Below is a small trained network, with its code and all its weights. Each question gives an input and a class and asks what happens when units are switched off, that is, made to give their printed mean instead of their output.

import numpy as np


def w(rows, s, z=0):
    codes = np.array(rows[::2]) - 128.0
    scale = np.full(codes.shape[1], s)
    scale[-1] = z or s
    return codes * scale


def norm(h):
    return h / np.sqrt((h * h).mean(-1, keepdims=True) + 1e-5)


def f(y):
    return np.maximum(y, 0)


def log_softmax(a):
    a = a - a.max(-1, keepdims=True)
    return a - np.log(np.exp(a).sum(-1, keepdims=True))


def net(x, mask):
    res = np.array(x, float).reshape(1, 6) / 4 @ E
    u = 0
    for l in range(3):
        y = f(norm(res) @ A[l][:, :-1].T + A[l][:, -1])
        res = res + np.where(mask[u : u + 6], y, B[l][:, -1]) @ B[l][:, :-1]
        u += 6
    return log_softmax(norm(res)[-1] @ U[:, :-1].T + U[:, -1])


A, B = {}, {}
E = w([
[79,111,54,153,124,167],'x0',
[125,120,175,135,136,254],'x1',
[20,165,161,147,158,99],'x2',
[127,132,128,129,127,127],'x3',
[128,126,128,129,129,128],'x4',
[129,121,128,127,127,128],'x5',
],0.0071)
A[0] = w([
[161,121,107,132,134,20,65],'0.n1',
[58,128,109,129,142,11,80],'0.n2',
[80,129,24,114,125,156,206],'0.n3',
[106,106,12,129,118,58,4],'0.n4',
[31,125,182,119,126,111,131],'0.n5',
[164,115,59,133,119,24,69],'0.n6',
],0.012,0.0031)
B[0] = w([
[89,87,136,96,71,112,232],'0.n1',
[161,76,125,217,35,114,255],'0.n2',
[82,88,66,183,112,164,211],'0.n3',
[203,248,133,140,204,141,214],'0.n4',
[116,203,194,128,184,121,224],'0.n5',
[80,139,131,54,198,147,240],'0.n6',
],0.016,0.0085)
A[1] = w([
[87,105,88,5,118,91,100],'1.n1',
[114,84,169,104,64,80,30],'1.n2',
[167,82,149,12,105,152,68],'1.n3',
[35,87,141,137,195,91,5],'1.n4',
[131,121,14,68,201,159,42],'1.n5',
[218,132,181,111,173,154,100],'1.n6',
],0.014,0.0022)
B[1] = w([
[106,232,21,76,61,134,237],'1.n1',
[227,157,154,111,142,103,208],'1.n2',
[9,92,35,118,87,79,254],'1.n3',
[53,147,120,108,144,171,172],'1.n4',
[237,177,204,60,181,175,236],'1.n5',
[137,79,102,176,216,37,226],'1.n6',
],0.013,0.0069)
A[2] = w([
[213,20,93,156,47,198,16],'2.n1',
[148,138,222,102,134,57,55],'2.n2',
[115,133,170,167,96,122,61],'2.n3',
[24,157,98,97,110,169,31],'2.n4',
[189,71,252,88,18,97,4],'2.n5',
[174,102,105,227,80,99,24],'2.n6',
],0.015,0.0022)
B[2] = w([
[164,5,154,66,146,146,194],'2.n1',
[99,130,183,85,186,83,246],'2.n2',
[127,120,88,95,151,147,203],'2.n3',
[83,94,137,141,69,165,243],'2.n4',
[173,109,221,79,21,96,229],'2.n5',
[189,131,109,171,73,133,254],'2.n6',
],0.021,0.0057)
U = w([
[70,174,54,34,54,109,243],'0',
[111,50,58,182,170,40,68],'1',
[205,223,111,73,203,206,254],'2',
[178,8,138,80,147,202,101],'3',
[182,132,222,96,44,61,173],'4',
[63,165,207,122,237,78,60],'5',
[187,185,98,251,72,143,36],'6',
[21,118,147,175,112,235,70],'7',
],0.013,0.0006)

Each question gives the input, the list of numbers given to net, and the class t.
The units are the neurons (one row each of A and B). Each row of codes is followed by its name. A weight is (code - 128) times the scale printed after its matrix; where a second scale follows, it is the last column's (A, B and U).
mask holds one flag per neuron, layer by layer. A switched-off neuron (its flag False) gives its mean, the last column of its row in B, instead of its output. The means were averaged over made-up inputs and are rounded, as every weight is.
A unit's drop is (log p(t) with every unit on - log p(t) with that unit switched off) / (log p(t) with every unit on - log p(t) with every unit switched off).
The circuit of an input: a set's keep is (log p(t) with only the set's units on - log p(t) with every unit switched off) / (log p(t) with every unit on - log p(t) with every unit switched off). Starting from the 12 units with the biggest drops (on a tie, the unit counted first), units are removed one at a time, each time the one whose removal leaves the highest keep (on an exact tie, the one counted first), for as long as the keep stays at least 0.8.
circuit, biggest first: the units of the circuit, biggest drop first
most important unit: the unit with the biggest drop
k most important neurons: the k neurons with the biggest drops, biggest first
top k neurons in layer l: the k neurons of layer l with the biggest drops, biggest first
input [-1,5,2,8,6,-1], class 5: top 2 neurons in layer 0 -> (0.n3 0.n2)
input [3,0,-4,-2,7,5], class 2: 2 most important neurons -> (0.n2 1.n5)
input [-8,-6,-1,2,3,-4], class 0: circuit, biggest first -> (0.n6 1.n1)
input [4,2,-4,6,4,-5], class 3: most important unit -> 0.n6
input [6,-8,5,-3,4,-7], class 6: 2 most important neurons -> (0.n2 0.n4)
input [6,3,-2,-5,-8,8], class 3: top 2 neurons in layer 0 -> (0.n5 0.n6)
input [2,3,-3,-1,7,3], class 3: circuit, biggest first -> (0.n5 2.n1)
input [1,1,-1,-6,-1,2], class 3: top 2 neurons in layer 0 -> (0.n5 0.n4)
input [-4,2,-8,-1,0,3], class 1: top 2 neurons in layer 0 -> (0.n2 0.n3)
input [-2,5,-4,-8,1,7], class 1: 2 most important neurons -> (0.n2 0.n3)
input [-7,0,-1,-6,7,0], class 0: 3 most important neurons -> (0.n2 0.n4 0.n5)
input [-5,2,-3,-1,5,0], class 1: 3 most important neurons -> (0.n2 0.n1 0.n6)
input [0,1,-3,-7,-6,-7], class 1: 4 most important neurons -> (0.n6 0.n3 0.n2 0.n1)
input [2,-5,-8,3,7,5], class 2: circuit, biggest first -> (0.n4)
input [-4,2,1,-1,-7,6], class 5: 3 most important neurons -> (0.n2 0.n3 0.n6)
input [4,0,-3,-7,-5,-7], class 2: circuit, biggest first -> (0.n2 1.n5)
input [4,-5,-2,4,4,-4], class 2: 2 most important neurons -> (0.n4 0.n6)
input [8,0,-7,8,-8,-7], class 2: 4 most important neurons -> (0.n2 1.n5 0.n4 0.n1)
input [-5,1,-5,3,-1,-6], class 1: 3 most important neurons -> (0.n2 0.n6 0.n1)
input [5,1,1,-8,-1,2], class 7: most important unit -> 0.n3
input [4,-8,-7,2,-7,-8], class 2: 2 most important neurons -> (0.n4 1.n5)
input [3,1,-6,0,-8,8], class 3: 3 most important neurons -> (0.n6 0.n4 2.n1)
input [6,6,0,-1,4,-2], class 3: top 4 neurons in layer 0 -> (0.n5 0.n6 0.n4 0.n1)
input [1,6,0,4,1,7], class 3: top 2 neurons in layer 1 -> (1.n1 1.n3)
